How the units are linked:
from | f i
x470 | x9 x779
x171 | x117 x232
x165 | x687 x817
x401 | x813 x686
x931 | x365 x25
x640 | x624 x814
x790 | x711 x283
x684 | x206 x373
x687 | x647 x309
x232 | x173 x171
x117 | x776 x184
x206 | x854 x741
x5 | x579 x390
x283 | x292 x790
x80 | x42 x803
x42 | x401 x868
x184 | x232 x117
x309 | x817 x687
x506 | x184 x776
x365 | x779 x9
x817 | x398 x165
x624 | x686 x813
x813 | x814 x624
x218 | x790 x292
x935 | x722 x981
x711 | x990 x260
x579 | x309 x647
x776 | x564 x506
x686 | x868 x401
x981 | x80 x935
x990 | x506 x564
x803 | x935 x80
x741 | x373 x206
x292 | x640 x218
x373 | x470 x684
x814 | x218 x640
x647 | x390 x579
x173 | x938 x440
x868 | x803 x42
x440 | x171 x173
x564 | x260 x990
x390 | x931 x5
x938 | x165 x398
x779 | x684 x470
x260 | x283 x711
x854 | x981 x722
x722 | x741 x854
x9 | x25 x365
x398 | x440 x938
x25 | x5 x931

In the rows, 145 means zero.

The rows follow the links: the fewer symbols apart two units are, the more alike their rows tend to be.

Each row is also shifted at random along 4 hidden directions that mean nothing.

Some units, each with a row of numbers:
x938 [146, 145, 130, 150, 148, 164, 122, 140, 142, 139, 130, 152, 130, 145, 139, 156, 136, 152, 137, 141, 134, 160, 162, 160, 181, 158, 135, 169, 159, 154, 140, 118, 177, 137, 152, 128, 140, 137, 147, 123, 159, 140, 162, 136, 145, 152, 153, 129]
x990 [133, 135, 139, 139, 150, 168, 135, 127, 156, 151, 156, 165, 138, 113, 142, 159, 140, 158, 183, 139, 147, 163, 130, 142, 132, 161, 148, 136, 145, 141, 125, 146, 158, 128, 159, 131, 152, 132, 126, 130, 136, 138, 158, 166, 160, 123, 144, 155]
x260 [153, 156, 158, 142, 131, 111, 156, 159, 112, 145, 150, 122, 149, 174, 154, 125, 144, 122, 104, 153, 130, 122, 158, 145, 152, 129, 167, 156, 171, 147, 177, 154, 132, 170, 120, 156, 147, 141, 159, 196, 155, 146, 141, 111, 143, 170, 147, 138]
x647 [121, 142, 146, 133, 137, 136, 139, 175, 128, 165, 137, 118, 143, 158, 150, 140, 117, 144, 111, 164, 110, 144, 170, 144, 171, 132, 153, 150, 178, 134, 181, 140, 149, 154, 199, 134, 135, 139, 118, 141, 138, 156, 164, 122, 127, 177, 152, 127]
x790 [143, 142, 157, 132, 136, 142, 137, 121, 127, 151, 167, 158, 132, 129, 145, 154, 145, 141, 180, 138, 136, 142, 131, 144, 122, 153, 166, 133, 165, 153, 132, 162, 145, 137, 145, 126, 153, 125, 123, 168, 139, 126, 164, 157, 168, 119, 130, 158]
x171 [143, 156, 132, 148, 166, 153, 141, 150, 162, 137, 137, 150, 152, 155, 125, 161, 138, 152, 118, 147, 148, 176, 158, 141, 174, 162, 136, 169, 158, 137, 154, 110, 165, 148, 163, 153, 156, 139, 155, 98, 155, 140, 142, 127, 146, 163, 169, 122]
x640 [116, 160, 162, 136, 144, 132, 176, 126, 146, 142, 148, 138, 160, 143, 121, 141, 162, 150, 136, 134, 152, 144, 117, 129, 118, 137, 137, 135, 132, 156, 143, 175, 115, 159, 113, 143, 174, 145, 167, 133, 152, 143, 108, 148, 162, 128, 138, 150]
x390 [121, 152, 150, 126, 143, 146, 149, 160, 133, 166, 133, 117, 149, 147, 132, 140, 124, 153, 106, 154, 116, 153, 153, 135, 166, 130, 143, 145, 163, 139, 172, 148, 147, 159, 189, 126, 157, 132, 130, 116, 137, 158, 144, 128, 140, 167, 155, 123]
x398 [219, 148, 126, 149, 162, 165, 137, 157, 156, 148, 154, 152, 145, 130, 158, 147, 121, 153, 139, 150, 143, 174, 149, 130, 165, 168, 145, 155, 147, 136, 138, 122, 171, 156, 155, 150, 154, 118, 150, 152, 140, 149, 152, 145, 153, 166, 185, 142]
x817 [124, 143, 127, 141, 162, 165, 131, 175, 162, 161, 147, 145, 147, 126, 168, 140, 118, 155, 147, 158, 142, 161, 156, 125, 152, 153, 142, 141, 143, 127, 152, 126, 162, 156, 177, 145, 147, 122, 132, 149, 119, 161, 158, 159, 143, 165, 174, 143]
x506 [133, 130, 133, 145, 160, 168, 134, 139, 163, 152, 153, 164, 139, 121, 147, 160, 139, 159, 182, 145, 145, 168, 142, 144, 140, 162, 142, 136, 136, 136, 128, 136, 164, 129, 169, 134, 147, 131, 122, 126, 134, 140, 162, 168, 151, 130, 152, 150]
x440 [180, 146, 126, 146, 171, 155, 140, 168, 173, 154, 148, 146, 158, 152, 136, 158, 116, 152, 131, 161, 136, 179, 162, 133, 165, 164, 143, 153, 163, 115, 162, 120, 161, 140, 210, 158, 150, 136, 127, 105, 138, 145, 157, 130, 137, 175, 174, 127]
x165 [135, 140, 139, 140, 141, 146, 123, 150, 126, 151, 139, 142, 134, 155, 143, 160, 125, 139, 123, 152, 121, 154, 169, 157, 182, 152, 154, 168, 181, 146, 163, 119, 176, 142, 168, 131, 141, 129, 133, 137, 154, 129, 173, 122, 145, 159, 152, 122]
x283 [153, 153, 162, 127, 142, 117, 170, 144, 132, 152, 152, 126, 158, 167, 118, 143, 145, 133, 118, 150, 129, 141, 142, 139, 144, 134, 157, 141, 169, 143, 170, 165, 123, 152, 169, 149, 161, 151, 140, 133, 152, 141, 136, 119, 143, 157, 140, 135]
x42 [139, 148, 163, 149, 138, 101, 146, 120, 117, 124, 163, 165, 146, 178, 136, 165, 163, 114, 144, 143, 146, 129, 150, 157, 131, 152, 179, 167, 195, 144, 158, 134, 140, 142, 109, 163, 151, 147, 149, 174, 174, 100, 153, 110, 165, 134, 123, 142]
x741 [160, 124, 143, 165, 135, 151, 133, 157, 150, 137, 135, 152, 132, 154, 170, 137, 162, 137, 172, 154, 156, 119, 158, 175, 142, 135, 138, 135, 114, 150, 130, 149, 145, 123, 139, 153, 100, 190, 139, 168, 146, 163, 154, 160, 113, 132, 118, 159]
x25 [190, 140, 146, 132, 129, 168, 131, 119, 122, 150, 143, 149, 122, 116, 132, 150, 139, 152, 165, 131, 128, 158, 138, 154, 162, 149, 143, 149, 162, 172, 129, 151, 162, 134, 157, 105, 150, 118, 133, 130, 147, 136, 166, 164, 163, 125, 138, 147]
x711 [77, 147, 151, 136, 138, 148, 132, 102, 125, 142, 161, 169, 135, 114, 152, 155, 152, 150, 182, 121, 152, 147, 123, 140, 127, 157, 154, 154, 154, 167, 117, 147, 159, 149, 85, 118, 168, 106, 156, 178, 149, 115, 155, 169, 193, 107, 137, 157]

Start here and follow the symbols in turn, left to right. Where do you end up?
Answer with the unit's name.
[99, 138, 146, 127, 134, 157, 126, 146, 130, 165, 152, 139, 132, 120, 157, 150, 124, 152, 163, 151, 124, 148, 151, 138, 150, 142, 153, 137, 165, 146, 152, 141, 160, 144, 180, 118, 146, 116, 112, 148, 126, 147, 176, 158, 155, 141, 145, 147]
i f i => x25
[150, 157, 143, 147, 147, 134, 150, 151, 139, 139, 137, 138, 151, 170, 128, 152, 142, 137, 104, 149, 135, 151, 162, 152, 172, 142, 145, 168, 164, 145, 165, 130, 145, 149, 155, 154, 149, 152, 156, 129, 164, 142, 142, 114, 137, 168, 155, 125]
i i => x776
[119, 155, 135, 150, 158, 142, 143, 155, 153, 141, 134, 143, 152, 163, 133, 154, 139, 144, 108, 151, 144, 158, 163, 148, 171, 152, 141, 163, 159, 139, 162, 117, 155, 151, 153, 156, 146, 150, 158, 121, 160, 147, 142, 119, 135, 169, 157, 123]
i i i i => x117
[171, 131, 128, 147, 163, 174, 130, 137, 174, 148, 148, 170, 133, 124, 138, 167, 128, 159, 175, 146, 148, 181, 146, 146, 151, 173, 139, 141, 142, 131, 127, 131, 168, 123, 191, 135, 143, 135, 123, 102, 133, 144, 164, 158, 148, 137, 157, 146]
f i i i => x171
[133, 146, 130, 135, 157, 171, 131, 146, 158, 162, 143, 146, 142, 115, 146, 150, 123, 164, 153, 145, 139, 171, 142, 128, 155, 155, 131, 141, 146, 142, 140, 134, 164, 148, 172, 123, 158, 115, 133, 119, 128, 150, 157, 168, 159, 149, 168, 146]
f f f i => x173
[84, 137, 125, 157, 155, 163, 118, 156, 157, 146, 143, 160, 139, 131, 171, 154, 129, 151, 159, 151, 147, 154, 161, 149, 158, 159, 145, 155, 142, 132, 140, 112, 180, 137, 144, 142, 130, 139, 134, 159, 136, 143, 168, 148, 141, 148, 155, 141]
i i i f => x117
[187, 151, 167, 125, 144, 121, 176, 130, 137, 154, 159, 135, 159, 161, 106, 153, 144, 135, 127, 149, 127, 152, 133, 131, 128, 141, 166, 138, 181, 134, 169, 174, 118, 145, 177, 146, 172, 134, 130, 119, 150, 130, 134, 119, 161, 149, 139, 138]
f i i => x640
[130, 156, 134, 135, 148, 184, 135, 110, 143, 154, 134, 152, 128, 100, 118, 161, 137, 169, 160, 121, 140, 179, 124, 139, 158, 156, 121, 153, 141, 174, 119, 141, 164, 147, 147, 102, 173, 108, 149, 93, 147, 136, 146, 173, 176, 122, 153, 139]
f f i => x165
[118, 153, 152, 158, 151, 121, 157, 144, 149, 124, 153, 157, 165, 172, 151, 152, 164, 129, 135, 145, 172, 133, 146, 147, 129, 147, 153, 153, 146, 137, 148, 133, 130, 155, 103, 177, 148, 163, 171, 166, 159, 130, 127, 124, 148, 147, 139, 141]
f i => x803
[92, 125, 151, 145, 125, 138, 124, 166, 120, 154, 147, 143, 126, 151, 178, 139, 140, 133, 163, 160, 128, 111, 175, 164, 151, 128, 162, 140, 159, 138, 157, 143, 151, 132, 169, 138, 110, 159, 106, 180, 135, 151, 181, 146, 120, 145, 119, 154]
i i f => x9
[173, 140, 150, 147, 132, 149, 126, 100, 120, 128, 141, 171, 122, 144, 124, 167, 163, 137, 171, 125, 145, 143, 143, 170, 156, 155, 149, 168, 168, 176, 120, 134, 162, 123, 117, 120, 145, 141, 145, 134, 174, 110, 167, 148, 164, 109, 118, 140]
f i => x779
[128, 142, 162, 155, 129, 151, 157, 139, 146, 137, 131, 140, 138, 155, 134, 132, 176, 143, 160, 137, 153, 118, 138, 169, 133, 124, 123, 130, 111, 167, 131, 175, 118, 130, 144, 148, 122, 193, 147, 123, 154, 166, 127, 165, 123, 127, 108, 160]
i i => x813
[94, 161, 146, 154, 138, 152, 165, 161, 151, 140, 113, 112, 148, 161, 129, 123, 164, 152, 103, 143, 149, 134, 149, 157, 168, 119, 107, 152, 102, 169, 147, 154, 128, 158, 127, 152, 137, 181, 179, 112, 156, 180, 110, 144, 114, 160, 144, 137]
f f i f => x711
[202, 153, 149, 154, 159, 117, 159, 150, 155, 132, 164, 157, 167, 165, 150, 147, 146, 129, 136, 150, 165, 142, 145, 136, 129, 155, 165, 148, 159, 124, 156, 139, 134, 157, 122, 181, 156, 147, 164, 174, 153, 131, 134, 122, 153, 156, 155, 144]
f f i => x803
[145, 135, 160, 136, 129, 143, 150, 139, 136, 153, 155, 143, 136, 140, 146, 141, 153, 138, 178, 146, 136, 126, 138, 156, 124, 135, 154, 123, 149, 149, 142, 174, 125, 128, 168, 134, 135, 154, 115, 151, 134, 150, 156, 160, 140, 131, 120, 165]
f i f => x292
